Below are the code and all the weights of a small trained network. Each question names an input and a class and asks about switching units off, where a switched-off unit gives its printed mean instead of its output.

import numpy as np


def w(rows, s, z=0):
    codes = np.array(rows[::2]) - 128.0
    scale = np.full(codes.shape[1], s)
    scale[-1] = z or s
    return codes * scale


def f(y):
    return y / 2 * (1 + np.tanh(0.7978845608 * (y + 0.044715 * y**3)))


def log_softmax(a):
    a = a - a.max(-1, keepdims=True)
    return a - np.log(np.exp(a).sum(-1, keepdims=True))


def net(x, mask):
    res = np.array(x, float).reshape(1, 6) / 4 @ E
    y = f(res @ A[0][:, :-1].T + A[0][:, -1])
    res = res + np.where(mask, y, B[0][:, -1]) @ B[0][:, :-1]
    return log_softmax(res[-1] @ U[:, :-1].T + U[:, -1])


A, B = {}, {}
E = w([
[138,139,149,114,126],'x0',
[47,182,63,49,135],'x1',
[111,105,129,121,120],'x2',
[85,187,103,152,8],'x3',
[60,174,195,177,154],'x4',
[162,175,131,139,142],'x5',
],0.011)
A[0] = w([
[177,105,85,112,106,122],'neuron 1',
[147,156,122,125,121,111],'neuron 2',
[76,158,104,71,169,26],'neuron 3',
[112,139,125,103,126,78],'neuron 4',
[166,102,96,100,119,5],'neuron 5',
[81,153,100,101,155,64],'neuron 6',
[149,86,123,94,241,109],'neuron 7',
[35,169,214,170,183,110],'neuron 8',
[116,105,148,115,174,173],'neuron 9',
[128,144,98,170,185,171],'neuron 10',
[68,146,182,202,151,65],'neuron 11',
[85,182,91,153,23,113],'neuron 12',
[188,185,146,195,150,182],'neuron 13',
[63,180,85,92,173,23],'neuron 14',
[168,77,192,213,101,93],'neuron 15',
[108,162,88,58,150,74],'neuron 16',
[126,149,133,117,88,114],'neuron 17',
[111,104,126,141,192,177],'neuron 18',
[118,153,145,138,11,119],'neuron 19',
[132,99,122,164,125,49],'neuron 20',
[107,99,133,68,248,112],'neuron 21',
[118,125,85,134,99,93],'neuron 22',
[163,165,122,124,163,186],'neuron 23',
[216,103,59,68,94,106],'neuron 24',
],0.013,0.0021)
B[0] = w([
[90,126,116,78,150,174],'neuron 1',
[114,103,124,141,125,135],'neuron 2',
[134,95,186,152,194,181],'neuron 3',
[127,128,140,153,145,137],'neuron 4',
[99,146,132,90,139,157],'neuron 5',
[144,96,155,138,176,167],'neuron 6',
[157,151,114,175,40,240],'neuron 7',
[65,140,52,11,109,232],'neuron 8',
[135,159,100,147,108,171],'neuron 9',
[126,130,123,115,96,155],'neuron 10',
[85,129,91,67,137,204],'neuron 11',
[181,156,119,173,45,253],'neuron 12',
[133,109,135,136,133,200],'neuron 13',
[144,70,174,144,201,193],'neuron 14',
[138,83,194,173,249,247],'neuron 15',
[112,100,152,155,211,186],'neuron 16',
[131,143,148,131,104,156],'neuron 17',
[138,177,118,134,98,178],'neuron 18',
[176,145,118,168,85,229],'neuron 19',
[134,146,154,129,156,143],'neuron 20',
[188,161,136,180,40,229],'neuron 21',
[135,154,139,116,128,156],'neuron 22',
[105,115,125,140,88,158],'neuron 23',
[29,138,81,32,141,218],'neuron 24',
],0.017,0.012)
U = w([
[225,142,143,242,6,47],'0',
[55,111,92,6,126,254],'1',
[183,48,252,233,254,96],'2',
],0.0073,0.00094)

Each question gives the input, the list of numbers given to net, and the class t.
The units are the neurons (one row each of A and B). Each row of codes is followed by its name. A weight is (code - 128) times the scale printed after its matrix; where a second scale follows, it is the last column's (A, B and U).
mask holds one flag per neuron, in row order. A switched-off neuron (its flag False) gives its mean, the last column of its row in B, instead of its output. The means were averaged over made-up inputs and are rounded, as every weight is.
A unit's drop is (log p(t) with every unit on - log p(t) with that unit switched off) / (log p(t) with every unit on - log p(t) with every unit switched off).
The circuit of an input: a set's keep is (log p(t) with only the set's units on - log p(t) with every unit switched off) / (log p(t) with every unit on - log p(t) with every unit switched off). Starting from the 12 units with the biggest drops (on a tie, the unit counted first), units are removed one at a time, each time the one whose removal leaves the highest keep (on an exact tie, the one counted first), for as long as the keep stays at least 0.8.
circuit, biggest first: the units of the circuit, biggest drop first
top k neurons: the k neurons with the biggest drops, biggest first
drop of u: that unit's drop, to one decimal
input [5,1,3,5,-7,0], class 1: circuit, biggest first	[neuron 24]
input [5,-3,7,6,7,3], class 1: top 2 neurons	[neuron 8; neuron 11]
input [-2,8,-3,8,5,-4], class 0: top 2 neurons	[neuron 12; neuron 15]
input [6,8,8,5,-7,8], class 2: top 3 neurons	[neuron 16; neuron 8; neuron 14]
input [4,7,-2,-8,2,-5], class 0: top 2 neurons	[neuron 21; neuron 7]
input [-4,4,6,5,-4,-8], class 0: top 3 neurons	[neuron 12; neuron 8; neuron 15]
input [-3,8,7,-8,-6,-5], class 0: top 3 neurons	[neuron 21; neuron 7; neuron 15]
input [-4,2,6,-5,5,6], class 0: top 4 neurons	[neuron 21; neuron 24; neuron 7; neuron 1]
input [2,2,-1,-6,4,2], class 0: drop of neuron 21	0.2
input [-2,-7,4,4,3,-6], class 2: drop of neuron 15	0.7
input [-7,5,6,-8,7,-8], class 0: drop of neuron 21	2.5
input [-6,5,7,-7,6,1], class 0: drop of neuron 21	2.8
